In the rows, 128 means zero.
Each row of numbers stands for one object and depends on some of the facts below. Use the named rows to name the rest.

How the objects are related:
<1015> ξ:plode λ:gosom Φ:<840>, <476>
<1024> ξ:greskan λ:zafe Φ:<694>
<1027> ξ:skiklum λ:brosis Φ:<194>, <633>
<1050> ξ:distu λ:zafe Φ:<1081>, <476>
<1051> ξ:plode λ:zafe Φ:<790>
<1053> ξ:tronaflin λ:vastim Φ:<962>
<1081> ξ:tronaflin λ:steklagru Φ:<1085>
<1085> ξ:distu λ:steklagru Φ:<840>
<1104> ξ:greskan λ:zafe Φ:<476>, <732>
<1116> ξ:distu λ:dapen
<1134> ξ:skiklum λ:brosis Φ:<413>
<1153> ξ:plode λ:steklagru Φ:<98>, <476>
<1158> ξ:tronaflin λ:vastim Φ:<904>, <1205>
<1170> ξ:plode λ:steklagru
<1187> ξ:greskan λ:gosom Φ:<730>, <1170>
<1196> ξ:tronaflin λ:gosom
<1205> ξ:skiklum λ:vastim Φ:<633>, <1232>, <688>, <120>
<120> ξ:tronaflin λ:dapen Φ:<476>
<1211> ξ:tronaflin λ:brosis Φ:<840>, <1232>
<1221> ξ:plode λ:gosom Φ:<120>
<1232> ξ:plode λ:zafe
<1246> ξ:skiklum λ:dapen
<1250> ξ:greskan λ:gosom
<1254> ξ:plode λ:zafe Φ:<809>, <135>, <533>
<1256> ξ:tronaflin λ:steklagru
<126> ξ:plode λ:gosom Φ:<688>, <120>
<130> ξ:skiklum λ:brosis
<135> ξ:tronaflin λ:zafe Φ:<430>, <1232>, <1170>
<13> ξ:plode λ:zafe
<150> ξ:greskan λ:zafe Φ:<674>, <1205>, <833>
<155> ξ:greskan λ:vastim Φ:<309>, <430>, <533>
<165> ξ:tronaflin λ:zafe
<184> ξ:greskan λ:steklagru Φ:<791>
<194> ξ:tronaflin λ:dapen Φ:<904>
<210> ξ:plode λ:brosis Φ:<135>
<218> ξ:skiklum λ:vastim Φ:<1104>, <1196>
<246> ξ:greskan λ:brosis
<261> ξ:skiklum λ:gosom Φ:<32>, <476>
<271> ξ:skiklum λ:brosis Φ:<546>
<275> ξ:greskan λ:zafe Φ:<1134>, <298>
<297> ξ:plode λ:dapen
<298> ξ:tronaflin λ:zafe Φ:<854>, <1170>
<309> ξ:tronaflin λ:gosom Φ:<1170>
<322> ξ:plode λ:dapen Φ:<795>
<32> ξ:skiklum λ:zafe
<332> ξ:greskan λ:gosom Φ:<663>
<343> ξ:plode λ:dapen Φ:<674>, <970>, <1024>
<362> ξ:skiklum λ:dapen Φ:<430>, <1104>
<384> ξ:tronaflin λ:dapen Φ:<765>
<413> ξ:distu λ:brosis Φ:<476>, <1170>
<422> ξ:skiklum λ:vastim Φ:<663>, <476>, <730>
<424> ξ:distu λ:zafe
<430> ξ:tronaflin λ:dapen Φ:<476>, <1170>
<444> ξ:greskan λ:dapen Φ:<362>, <445>, <298>
<445> ξ:skiklum λ:gosom Φ:<32>, <1170>
<476> ξ:plode λ:zafe Φ:<1170>
<487> ξ:skiklum λ:brosis
<513> ξ:distu λ:vastim Φ:<1051>
<514> ξ:greskan λ:steklagru
<533> ξ:plode λ:brosis
<546> ξ:tronaflin λ:vastim Φ:<261>, <413>, <120>
<572> ξ:tronaflin λ:dapen Φ:<1051>
<57> ξ:greskan λ:vastim
<621> ξ:skiklum λ:dapen Φ:<413>
<625> ξ:tronaflin λ:zafe Φ:<1205>, <683>
<628> ξ:skiklum λ:dapen Φ:<343>, <688>
<633> ξ:plode λ:gosom Φ:<662>, <694>
<641> ξ:greskan λ:dapen Φ:<628>
<661> ξ:plode λ:vastim Φ:<662>, <1232>, <730>
<662> ξ:skiklum λ:dapen
<663> ξ:tronaflin λ:vastim Φ:<1170>, <790>
<668> ξ:greskan λ:zafe Φ:<261>, <194>, <833>, <683>
<674> ξ:greskan λ:brosis Φ:<904>
<679> ξ:distu λ:dapen
<683> ξ:greskan λ:dapen Φ:<194>
<688> ξ:skiklum λ:steklagru Φ:<807>, <298>, <130>
<694> ξ:distu λ:zafe Φ:<430>, <120>
<695> ξ:skiklum λ:gosom
<712> ξ:tronaflin λ:gosom Φ:<384>, <1250>
<71> ξ:plode λ:dapen Φ:<98>
<725> ξ:plode λ:zafe Φ:<840>, <445>
<729> ξ:plode λ:vastim Φ:<841>, <674>
<730> ξ:greskan λ:gosom Φ:<413>, <1170>
<732> ξ:greskan λ:dapen
<73> ξ:tronaflin λ:steklagru Φ:<246>
<763> ξ:tronaflin λ:steklagru Φ:<1116>
<765> ξ:distu λ:gosom
<776> ξ:greskan λ:vastim Φ:<725>, <1170>, <790>
<77> ξ:greskan λ:dapen Φ:<1104>, <476>, <688>, <1170>
<784> ξ:plode λ:zafe
<790> ξ:tronaflin λ:zafe Φ:<1170>
<791> ξ:tronaflin λ:dapen
<795> ξ:greskan λ:gosom Φ:<1170>
<797> ξ:distu λ:zafe Φ:<854>, <795>
<807> ξ:tronaflin λ:brosis Φ:<413>, <790>
<809> ξ:distu λ:steklagru Φ:<683>
<81> ξ:skiklum λ:brosis Φ:<1027>, <1116>, <776>
<833> ξ:distu λ:steklagru Φ:<445>, <970>
<834> ξ:plode λ:vastim Φ:<1134>
<840> ξ:skiklum λ:steklagru Φ:<904>
<841> ξ:tronaflin λ:dapen
<854> ξ:tronaflin λ:dapen Φ:<904>, <790>
<855> ξ:plode λ:steklagru Φ:<1116>
<857> ξ:greskan λ:gosom
<858> ξ:skiklum λ:gosom Φ:<662>, <694>, <476>
<891> ξ:greskan λ:brosis Φ:<413>, <641>, <445>
<895> ξ:greskan λ:dapen Φ:<790>
<904> ξ:distu λ:vastim Φ:<1170>
<921> ξ:tronaflin λ:gosom Φ:<77>
<946> ξ:distu λ:brosis Φ:<71>, <81>
<962> ξ:distu λ:steklagru Φ:<135>, <194>, <732>
<963> ξ:greskan λ:zafe Φ:<332>, <476>, <730>
<970> ξ:tronaflin λ:gosom Φ:<674>, <1170>
<979> ξ:plode λ:dapen Φ:<641>, <98>, <57>, <732>
<98> ξ:tronaflin λ:vastim Φ:<725>
<996> ξ:tronaflin λ:dapen

Some objects and their rows:
[135 116  82 126 146 182  76 116 123 137 172 149 116  98 108 100 106  78
 143  76 123 129 108  94 179 132 133 117 160 132 118 103 142 129 114  91
 130  94 131 130  99 155  61 145 116 129 109 123 128 174 150 105 169 122
  88] -> <1250>
[ 84 109  96 132 140 150 101 112 116 162 159 150 108 109 114 103 108  86
 128 123 106 186 101 115 113 149 134 103 140 120 133 116 119 133 154  73
 110 112 113 125 115 159  81 132  91 162 112 111 157 166 149 115 137 163
  92] -> <688>
[181 105  95 130 135 192  56 108 136  74 179 112 124  86 110  98  99  62
 134  67  69 137  94  97 185 144 112 114 160 154 115 119 146 111 150 115
 165  89 125 125 109 166  64 114 102  98 101 120 109 158 149 131 166 130
 102] -> <77>
[ 90 123  79 132 124 153  63 122 118 149 171 138 103  85 108 100 102  69
 154  86 162 168 129  98 182  84 156 118 142 124 116 124 147 116 136 131
 162 105 107 115 104 166  69 160  96 125  95 133 152 159 184 118 173 130
  83] -> <533>
[167 110 102 132 133 187  79 117 122 132 166 137 121 103 106  98 102  66
 151  88 149 143  97 101 191 125 141 125 171 130 129 105 140 117 131 114
 144 126 119 125  89 164  70 136 110 105  95 101 112 171 193 115 144 115
  91] -> <1116>
[ 54 120  80 134 125 163  72 119 113 158 171 160 113  99 120 101 115  76
 146  78 131 184 118 110 137 139 130 104 130 135 125 123 121 145 126 105
 135  79 108 131 107 175  77 142  96 138 106 116 151 171 154 108 166 163
  86] -> <855>
[ 93 118  97 134 134 164  82 114 133 166 159 162 113 108 111 106 108  89
 138 119 115 159  92 124 145 153 122  99 153 140 129 114 123 107 141  97
 123  91 118 125 109 146  83 145 104 181 106 117 168 170 160 112 154 139
  90] -> <763>
[161 112  80 132 138 191 101 115 129  72 162 144 128 102 110  97 100  80
 155 118 165 132  65 102 182 166 119 117 200 166 146 119 142  70 137 123
 115  93 117 133  91 113  74 133  90 152  99 101 171 147 211 134 112 105
 104] -> <854>
[167 109  86 142 146 144  99 124 132 152 162 137  97 102 108 109 109  72
 145 112  88 176 105 109 168 137 130 110 137 166 117 115 131  83 155  93
 182 104 114 108 119  78  78 145 111 145 104 122 171 139 136 141 126 114
  82] -> <546>
[155 105 103 132 145 177 100 110 117 126 162 133 119 107 103  94  90  78
 135 103 142 155  75 100 171 119 156 124 169 112 134 111 141 118 140  89
 133 138 118 123  90 167  69 125  97  88 111 124 116 161 195 111 132 128
  97] -> <1246>
[ 96 118  97 135 135 168  80 111 135 165 157 159 111 110 110 106 110  90
 141 119 105 162  90 122 145 151 124 100 157 141 127 112 127 107 147  94
 123  87 119 125 112 146  86 144 102 182 107 118 166 167 160 109 155 139
  91] -> <73>
[106 122  78 124 126 157  67 117 134 135 169 130 101  80 105 102  96  78
 144 104 136 143 131  97 191  89 141 119 165 130 115 109 145 114 139 121
 143 113 128 115 107 163  62 159 109 157  96 127 161 159 161 124 177 110
  83] -> <246>
[120 113  74 139 139 150  80 128 109 131 175 146 100  89 110 103 114  59
 148  76 126 174 128  87 176 115 142 114 130 142 119 127 148 106 137 104
 191  88 106 123 115 144  68 156  97 109 102 128 161 133 157 122 153 138
  77] -> <661>
[165  98 109 133 138 173  95 112 115 109 163 122 119 108 110  98  92  70
 132  95 105 174  77  96 171 133 137 117 158 128 133 118 139 101 148  75
 146 136 111 134 103 175  82 116  92  85 104 120 112 155 170 125 128 140
 103] -> <362>
[139 110  88 132 131 185  73 118 112 126 173 143 121  99 105  93  99  61
 155  59 167 157  96  88 190 113 149 123 149 130 125 119 144 116 108 118
 153 107 112 127  86 178  71 134 103  74 100 118 107 160 191 112 156 134
  96] -> <297>
[149 106  99 114  97 191  62 117 139  95 164 109 134  94 111  95  84  56
 143  57 103 160 115  95 174 127 108 115 164 148 133 117 126  99 111 125
 104 131 131 147  95 191  81 115 107 148  88 113  79 189 165 143 164 118
 121] -> <1024>
[122 107  87 137 135 129 108 117 124 146 158 112 100  85 110 103  97  73
 135 129 124 188 122 109 139 107 145 114 143 136 126 121 119 108 172 113
 135 132 112  99 112  89  68 133  89 145 107 108 177 148 160 155 115 135
  92] -> <1134>
[143 116  76 138 145 150  94 121 114 127 168 141 101  93 113 106 119  66
 151 112 137 160 123  98 175 130 127 116 155 146 126 110 140 102 162 102
 171  99 113 116 113 100  66 155 106 139 101 107 185 142 161 129 133 119
  72] -> <513>

Which object is each row?
No name comes twice in this set of rows, the named rows included.
[143 105 106 139 168 171  88 106 116 121 169 138 117  99 104  98 113  75
 122 119  78 153  95 101 117 157 142 116 160 109 121 121 144 107 160  99
 137 105 112 122 115 146  65 116  85 122 108 102 144 142 182 109 130 163
 102] | <445>
[117 109  91 125  91 195  67 119 116  87 168 114 139  91 121  91  88  59
 160  55 170 167  90 101 172 121 117 118 164 147 146 136 128 115 120 148
 102 114 109 145  84 183  80 115  87 110  92 120  99 186 201 142 155 129
 118] | <725>
[ 50 122  84 132 136 170 101 106 101  88 162 153 113 105 129 104 107 104
 130 129 162 156  59 106 143 154 118 102 181 120 151 127 143 121 181  73
  85  94 107 151 110 198  82 146  75 167 122 130 211 152 188 100 143 154
  91] | <840>
[159 111  87 125 137 189  73 114 127 110 173 131 120  97 102  96  94  69
 146  69 132 132  95  93 202 118 132 122 165 141 121 107 142 114 115 109
 138 111 131 127  91 181  61 137 118 110 102 117 109 173 168 117 164 111
  95] | <732>
[163 106 106 131 129 203  56 103 151  89 160 113 140  86 103  90  95  66
 143 114 103 127 101 127 128 150 126 120 196 145 130 124 126  81 152 187
 102 101 116 114  90 104  68  97  83 163  79  77 126 165 234 139 130 129
 137] | <790>
[ 98 118  79 132 119 152  70 125 118 126 170 132 104  84 109 103 104  60
 150  81 140 183 143  91 169 102 139 114 137 135 124 128 141 103 145 128
 162 101 105 124 113 169  75 152  90 137  89 129 161 147 176 127 160 139
  88] | <210>
[140 109  93 148 156 146  98 112 108 116 167 119  99  94 115 107 104  87
 128 119  96 164  79 107 162 120 138 114 147 138 119 124 151 117 193  80
 183 110 108 111 120 137  67 137  91  94 124 139 179 135 151 129 138 135
  82] | <422>
[153 113  94 146 136 152  52 108 133 114 172  95 106  72 115 106 111  64
 138 114  75 157 131 129 150 118 121 113 153 154 110 126 139 119 216 151
 179  90 109  94 122 105  61 123  92 139  90  94 174 151 152 142 152 135
  93] | <413>
[153 108  64 123 138 181  96 116 127  79 171 124 125  84 114  94 103  66
 150  97 151 130 103  98 180 147 120 121 172 167 128 111 128 104 112 125
 118  83 127 120  88 112  58 127 104 133 104  89 140 163 166 145 126 110
  97] | <895>
[172  97  98 131 143 162 111 115 117 120 162 119 119  98 111  94  96  66
 137 112 127 175  89 106 151 139 142 120 152 143 133 118 121 116 142  96
 134 131 115 114  95 113  69 108  96  91 113  99 121 160 170 146 103 132
 103] | <621>
[ 72 120  84 144 120 167  67 110 110 138 177 136 115  94 127 104 112  83
 144  70 114 174  83 124 146 138 115  99 122 156 120 132 132 160 167 101
 152  68 110 128 108 184  76 131  97 112 123 133 157 179 138 110 183 167
  87] | <1153>

Now the same objects, written a new way:
Named rows:
[103 165 120 118 135 163 134 108  99  95 135 161 128 137 116 132 119 120
 138 114 113 138 146 142 121 125 141 118 132 147] -> <73>
[139 173 148 109 108  92 135 118 129 119  74 150 140 132 132 127 130 139
  66 153 113 145 122 124 142 134 140 144 130 109] -> <857>
[121 146 108 149 155 172 151 125 106  85 122 116 142 105 136 144 122 128
 154 111 121 137 145 116 111 115 111  98 136 147] -> <1232>
[104 164 115 117 129 159 126 110 106 100 141 157 131 137 108 130 118 119
 148 108 111 129 148 145 119 126 139 122 129 150] -> <833>
[113 154  95 134 118 151 112  92 115 123 117 138 139 133 116 120 119 118
  84 139 109 128 154 132 120 131 136 123 127 139] -> <1081>
[155  49 128  80 132 141 120 123 126 149 153 121  96 150 142 116 136 106
 115 139 156 133 142 125 146 137 129 133 126 112] -> <120>
[153 144 146 125 134  96 138 131 134 110  76 109 143 120 144 118 139 150
  73 157 137 146 123 122 134 128 123 135 131 112] -> <57>
[ 82 153  80 194  98 142 137 114 118 151 155 161 133 113 146 162 118 129
 201 125 103 140 113 115 134 123 122 121 131 128] -> <1170>
[129  72 130 115 113 116 108 129 146 144 143 122 104 134 143 136 142 119
 154 131 155 136 116 125 145 136 126 142 127 112] -> <77>
[114  81  88 157 149 176 116 110 105 129 159  93 109 131 130 131 125 103
 165 133 130 121 156 121 124 123 114 111 128 131] -> <1050>
[120 145 124 143 127 111  89 119 152 123 105 101 145 116 105 110 132 134
 100 130 130 109 127 136 109 130 130 136 121 145] -> <674>
[124 149 101 151 156 169 149 124 107  85 124 115 140 105 137 145 122 129
 155 108 124 139 145 116 111 117 112  96 135 148] -> <13>
[117 151 130 145 111  94 134 147 156 105 112 134 127 135 123 108 139 145
 191 108 159 146 105 147 131 126 132 146 127 133] -> <776>
[ 55 120  59 242 120 147 107 112 131 154 179 116 132 111 132 126 129 133
 251 118 135 129 113 140 119 117 117 124 124 148] -> <790>
[126 109 171 118 148 104 112 137 142 171 158 122 132 125 116 101 129 136
 105 129 137 102 110 153 122 131 140 147 119 135] -> <194>
[160  89 151 102 119 117 120 149 148 155 136 120 119 126 132 144 133 126
 106 128 136 113 118 112 131 131 120 129 127 116] -> <362>
[ 79 105  79 204 137 154 111 110 115 139 164 102 124 118 131 130 126 123
 205 132 130 127 133 132 121 120 117 117 127 141] -> <135>
[148 144 112 136 132 136 142 120 128 129 103 120 150 107 145 131 127 139
  75 141 125 136 131 105 120 124 115 113 130 127] -> <533>

Rows to name:
No name comes twice in this set of rows, the named rows included.
[144 140 158 105 134 105 136 145 137  93  98 123 122 140 128 114 138 136
 138 118 150 143 125 139 132 130 132 138 129 126] | <155>
[114 142 117 143 114 136 108 124 125 135 138 133 119 126 109 165 117 111
 137 123  91 106 139 113 120 127 129 119 129 126] | <688>
[131 129 116 132 123 121 100 113 141 114  99 100 137 120 120 120 135 128
  97 137 135 125 137 121 118 131 124 127 125 133] | <891>
[121 118  95 130 154 188 125 114 105  78 136 112 123 134 116 120 125 110
 156 110 137 130 162 133 114 122 121 106 131 150] | <694>
[116 122 113 181 147 145 122 131 112 118 136  94 131 103 136 166 123 124
 150 133 106 118 137 101 115 116 104  98 135 127] | <32>
[ 94  81  34 203  98 171 113 116 137 136 164 107 106 128 144 146 129 103
 244 116 138 135 138 109 133 121 101 110 127 131] | <476>
[131 136  90  99 110 174 132 114 113  95 125 155 112 147 116 149 118  98
 149 100 116 134 159 120 129 129 127 112 130 140] | <1153>

Now the same objects, written a new way:
Named rows:
[118 129 123 171 112 136 117 176 167 148 135 125 153 126 139 131 126 104
 137 155 126 122 156 133 105 111 144 146 129 138 110 132 104] -> <1187>
[128 134 136 243 157 176  85 150 128 134 114 161 126 105 162 146 141 128
 129 159  91 125 120  95 161 122 143 141 120 108  85 144 126] -> <271>
[134 126 122 145 131 115 134 148 179 163 135 123 147 143 138 145 129 125
 127 164 117 124 117 116 134 142 121 137 118 115  99 131 114] -> <546>
[136 124 147 137 111 102 138 134 113 118 120 120 122 110 163 104 130 129
 123 119 129 117 163 123 153 141 124 123 122 144 126 153 115] -> <1246>
[121 142 127 169 162 215 114 159 121 139 125 132 122  94 121 174 146 105
 138 131 128 100 112  86 169 125 110 140 145 109 118 137 124] -> <533>
[128 127 136 166 112 126 127  92 116 183 123 167 116 119 146 134 134 140
 119 144 131 122 119  91 137 155 132  92 125 131 136 141 105] -> <688>
[117 124 132 103 116  98 136 100  85 184 101 126 153 109 150 124 132 142
 126 155 137 114 142  72 141 140 135 126 123 139 151 126 105] -> <424>
[117 134 139 131 115 133 129 156 108 147 104 121 153 132 137 117 121 105
 137 120 128  96 178 101 161 116 125 157 132 151 132 127 113] -> <1250>
[135 136 134 155 108 115 132 148 212 132 148 122 144 141 132 118 121 115
 127 150 123 130 141 156 119 146 132 121 116 135 103 140 118] -> <77>
[138 127 134 147 104 105 124 132 129 117 134 129 123 118 154 110 132 130
 126 129 127 126 144 139 129 146 125 112 127 137 118 146 109] -> <628>
[114 119 121  97 118 136 136 126 145 177 132 112 149  92 123 154 141 133
 127 151 166 116 134  86 114 144 129 126 125 132 176 114  97] -> <725>
[114 122 108 192 115 135 114 155 147 134 124 126 141 119 156 110 133 127
 140 131 123 119 162 110 134 123 135 127 117 125 128 127 107] -> <261>
[127 132 117 160 120 131 111 123 126 129 109 130 124 118 154 136 139 128
 128 151 108 121 122  97 144 130 121 110 116 127 126 144 109] -> <1205>
[115 111 119 162 121 141 118 184 158 131 137 113 158 111 134 144 139 122
 141 157 138 112 145 139 110 126 120 150 133 127 137 128 108] -> <1015>
[122 128 119 102 127 103 134 155 145 145 126 110 138 131 137 153 138 120
 123 170 117 129  98 121 127 130 120 143 126 126 105 139 115] -> <1158>
[121 121 131 160 120 118 127 159  92 133 107 117 142 103 167 109 133 127
 135 126 122 107 170  95 149 119 132 145 127 143 134 138 109] -> <695>
[117 116 135 100 123 159 134 129 117 203 130 139 137  94 124 146 131 128
 127 144 165 111 136  78 108 140 116 129 142 135 159 119  84] -> <1051>
[113 129 112  89 116 120 138 125 139 213 127 135 138 132 132 144 129 125
 126 143 146 123 119  76 110 134 129 126 121 126 136 115  97] -> <298>

Name these rows:
No name comes twice in this set of rows, the named rows included.
[111 129 105  99 111 153 145 103 132 180 122 122 134 125 114 149 142 121
 137 134 158  97 121  66 126 140 100 111 122 128 175 121  97] | <1232>
[115 146 113  97 125 142 121 122  95 144 122 131 109 106 140 130 139 115
 129 107 134 128 116  76 137 129 122 119 116 123 117 138  96] | <904>
[126 137 139 131 132 134 117 154 112 159 122 137 125 102 156 127 128 130
 118 156 118 133 133 104 131 131 135 140 131 134 110 137  93] | <513>
[132 150 124 108 105 124 139 113 193 114 150 109 132 125 108 112 125 115
 130  95 149 122 155 117 144 145 122 116 106 127 133 133 128] | <732>
[127 142 144 194 157 160  92 143  81 135 101 147 125  84 160 149 140 126
 123 142 102 115 132  80 182 126 133 144 128 117 106 147 134] | <487>
[120 121 131  85 117  87 157 117 116 197 106 122 150 132 131 136 130 137
 126 167 140 106 140  74 134 139 129 144 127 139 146 120 111] | <165>
[119 137 120 153 107 119 124  95 190 180 126 124 160 135 118 136 127 130
 127 148 139 121 146  79 127 135 141 112 105 125 149 105 115] | <1104>
[134 118 146 170 137 169 118 147 151 153 139 124 144 119 139 146 130 128
 124 178 130 113 135 120 127 144 112 144 140 120 130 131 107] | <834>
[131 122 134 155 130 142 116 148 135 140 128 121 153 119 138 162 143 125
 130 194 122 112 110 141 123 137 111 133 139 131 129 136 109] | <661>
[129 119 164  97 127 119 146 114 107 164 131 133 138  84 123 162 141 142
 118 169 161 112 124 117 134 159 130 120 151 151 175 142 118] | <855>
[110 123 124 121 113 103 127 128 107 192 117 145 137 107 152 135 133 139
 122 174 130 133 131  87 102 132 145 127 131 142 137 127  92] | <797>
[136 141 133 133 107 114 133 135 174 125 150 118 131 134 127 115 122 111
 128 120 142 128 154 126 136 142 128 118 118 134 117 141 117] | <641>
[128 148 134 131 122 133 106 150 153 147 135 117 135 111 127 141 128 110
 121 158 126 138 127 107 116 128 145 140 122 130 115 137 106] | <776>
[114 115 112 142 119 145 126 168 135 122 128 106 158 139 132 147 141 118
 146 140 138  95 135 126 130 121  99 136 136 128 139 128 110] | <633>
[137 120 155  98 119 131 148 157 134 123 143 107 142 109 135 131 129 127
 126 137 151 103 158 144 146 154 102 138 145 143 147 148 114] | <297>

